100   99   97   97   98   92   57  101  106  100   99   99  102  102   90
101  100  109   96  101  102  138   99  100  100  100  100  105   96  101
100   99   94  141  103  132   82  104   99  101  102   85  150  103  108
100   99   96   98   98   94   60  101  104  100   99   98  102  102   90
102   96   93   94  102   95   67  104  117  100   89  115  120  105  124
101  101  106   97   98   98  130   98  105  100   99  102  114   96  101
 98   95  130   67   88   86   88  101  102   94  105  115  141  103  101
101   97   97  110  100  111   52  106  105  102   87  111  118  105  115
101   98  130   78   85   84  159  100  123   96  103  118   84  108   92
 98   97   81   90   93  101   64  103   84  104   99  101  115  104   96
 98   97   82   89   93  102   64  103   82  104   99  101  114  104   96
100   98  110   95  103  106  123  101   94  101  101   95   89   98   98
→ 100

105  115   83  105   95   84   80   91  115   80  117  146
 92  124   93  105   76   95   87  109   92  107  126  146
107  102  147   80   91  108  101  126   86  124   97   90
 88   80   73  101   77   91   83  103  113  143  113  106
 88   88   92  101  103   91   55   93  126  129   81   98
103  137   72  117   92  107  128   96  102  102  113  129
→ 103

 94  103   95   91  106  119   71
 99  105  110  105  113   85  108
103   92   81  104   79  115  115
 96  100   84  102   96  117  103
121   87  128  100   81   57  117
102   92   81  103   79  115  115
 83  109   68  107  110  137  105
 95  102   90   94  101  121   81
 96  100   85  102   96  118  103
 83  108   69  107  109  137  106
 97   96   78  106   87  119  118
 95  110  112  108  123   81  114
→ 95

 82  106   76  149   84  135   72   88  112  107   77   98  114  146
106   95  120   54  113   76  133  119   87   93  112  103   74   52
 67  104   79  145   77  142   81  100  112  106   64  100   94  133
 62  105   82  140   77  145   85  106  110  105   60  102   85  124
124  102   80  128  105   95   70   68  108  106  118   95  149  150
 55  101  100  106   80  133  113  128  101  100   59  105   54   79
 99  105   74  145   92  119   68   76  113  108   93   97  132  154
 65  105   79  144   77  144   82  102  111  105   62  101   91  130
 55  103   90  127   76  143   98  118  107  101   55  103   67  102
 83  106   74  149   84  133   72   86  112  107   78   99  116  147
→ 83

119   97  122   81   93   73  120   82   77  109   80   97  114  126
125   92  105  100   78   67  108   75   67  121   67   88  103  114
 93  109   75  116  107   60   91   93   85  124  108   96   81   95
102   66   83  103   84  131  111   95   85   97   80  114  121  118
101  118   62   70  102   88   96  106  108  136  102  108  120   82
 96  104   91   96   99   66  103  126  106  126   89   93  110  111
106  132  100   89   98   95   89  108  118   93  119   93  102   91
107  121  117  104  124   94  100   84  120   75  117   92   72   97
 98  112  106  114  116  115   83   93  127   81  116  101  103   77
102  126   99   89  117   95   72  125  129   94  135  104  103   82
101   72   94  116   79  108  113   51   78   87   73   87   85  127
 70  112   89   87  113  120  111  121  126   99  123   93  109   91
→ 70

 79   98   73   77   83   78
128  112   90  112   94   90
 97  128   62   75   79  100
 80   86  114  105  135   98
140  143  107  116  123   94
→ 140

 90   95  136  108   46  110   99   88  139   74  111
139  137   63  131  101   96  119  147   91   76   95
 70   84  144  103   79  137   86   69   76   54   48
121  112  139  130  105  103  100  118  106  144  113
 80   71  137   72  103  102   83   84  104   62   86
 45   49   83   82   88   93   85   66  120   94  149
 79   72  106  101   87  108  102   70  113  103   79
 50   55  103   54   82   67   76   63  115  107  116
140  151   74  134   93  121  115  144  105   93  118
 86  100   67  104   69   87   68   86   44   86   91
→ 86
---
95 135 117 148 111 70: 111
137 111 50 150: 50
103 95 128 50 76: 50
149 140 126 101 113 114: 113
100 74 147 129 116 109 90: 109
148 92 152 53: 152
143 66 103 63 81 89: 81
141 69 54 67: 54
74 52 76 101 103 114: 103
---
[[ 84  74 117 104 119 128  87 130]
 [106 127  80  80  77  70 118 116]
 [130 104 130  96  73  70 125  75]
 [ 73  71 116 115 118 114  95 104]
 [135  74  97 115  93  81 104  80]
 [131  99  66 107  66  78 121  73]
 [ 90 103 130  99 106 121  88  82]
 [ 72 136  81  88  90  90 101 136]
 [108 113 102  96  88 140  87  67]
 [ 95  93  96 102 120 118 120  83]
 [ 80 109 113 127 147 121  70 151]] | 84

[[100 101 100 101 101 100 100  99  99 100 100 100 101]
 [ 85  81 104  86 118  84 115 108 115  98  96  88  96]
 [103 126  70 108  66  92 104  79  98  87  93 101 109]
 [102 112  86 103  85  96 102  91  99  94  97 100 104]
 [111 110  99 105 101 105  93 103 111 109  75 123  98]
 [109  93 106  93  79  93  93  89  91  96  99  95  91]
 [ 93  91 102  93 109  92 107 104 107  99  98  94  98]
 [102 117  81 105  79  95 103  87  99  92  96 100 105]
 [100 103 103 100 102 101 102  99 101  97  99 101  99]
 [ 93  91 102  94 108  93 106 103 107  99  98  95  98]
 [100 111 113 100 107 106 106  95 104  88  97 103  99]
 [ 71  73 138  89  46 108 131 114  70  86  78 120 105]] | 100

[[110  87 109 116  94 113 113 125  85]
 [113  87  92 105  99 105  94 101  86]
 [ 91  63 133 143  89 132 153 143  67]
 [117  92  63  84 108  91  59  86  94]
 [119  93  78  90 113  94  71 101  98]
 [102  90 125 131  66 113 137 114  80]] | 110

[[100  96  96  89 103 109  99]
 [ 91  85  97 111  86  77  98]
 [120  50  80  98 132 140 117]
 [ 76 119 119 121  74  61  99]
 [108  89  92  90 105 110  99]
 [ 78 128 114 108  71  67  88]
 [ 80 118 106 103  85  80  85]
 [ 81 142 112 101  88  79  98]
 [ 96 132 107  92 100 101  89]] | 100

[[105 123  72 152  54 117  53  62  86]
 [ 91 105 108  82 129  81 108 115 117]
 [103  99  92  79  86 105 104 103 109]
 [104 104  91  64 107  96 118 111 118]
 [ 87  94 105 112 100  97  95 110  87]
 [ 91  93 113 109 104  94  91 105  91]
 [ 99 120  68 129  63 110  73  65  89]
 [106 122  63 149  44 116  58  65  85]
 [ 86  99 110 108 117  80  97 112  99]
 [101 100  95  84  95  98 102 105 116]
 [ 88  99 114 123 111  86  85 101  92]] | 105

[[ 73 129  91  81  61 127]
 [114 102  93 101 100 128]
 [ 84 145  86  60  96 115]
 [ 86 110 101 142  68 103]
 [ 67 121  82  84 107 105]
 [105  97 112 112 118  70]
 [ 62 116 108  94 106 121]
 [109  65 108 134 111  73]
 [116  99 119 109 130 111]
 [ 97 100  74 109  56  97]] | 73
---
 77  104   90   78  112
102   76   43  130   80
 88   87   58  108  101
--> 130

117  120  110   92  117  108   77
 85   90   90   54   55   66   82
 66   46  108   44   45   69  111
--> 66

 71   65   62  111   64   71  118
126  157  128   63  143  156   82
 79   45   78  126   54   55  113
--> 156

149  136  141  112   75   83
142  143  140  106   71   74
106  101   89  112  105  101
--> 71

 78  131  149  144
104  154  121  139
 44   62   89  142
--> 121

129  118  124  126  129  117  128
127  120  143  112  138  116  116
120  124  121  125  122  123  112
--> 116

146  119   61   55  105  116
146  119   61   53  107  116
158  119   82   53   96  116
--> 107
---
[49, 70, 146, 127, 141] gives 141, 49

[101, 57, 89, 99] gives 99, 101

[68, 73, 45, 59] gives 59, 68

[42, 110, 140, 72] gives 72, 42

[[145, 123, 124, 122, 95, 137, 137],
 [112, 90, 89, 130, 78, 70, 100],
 [108, 65, 67, 76, 94, 124, 96]] gives 137, 108

[[51, 92, 111, 52, 106, 82],
 [51, 92, 111, 51, 106, 82]] gives 82, 51

[149, 108, 97, 119, 125, 84, 71] gives 71, 149
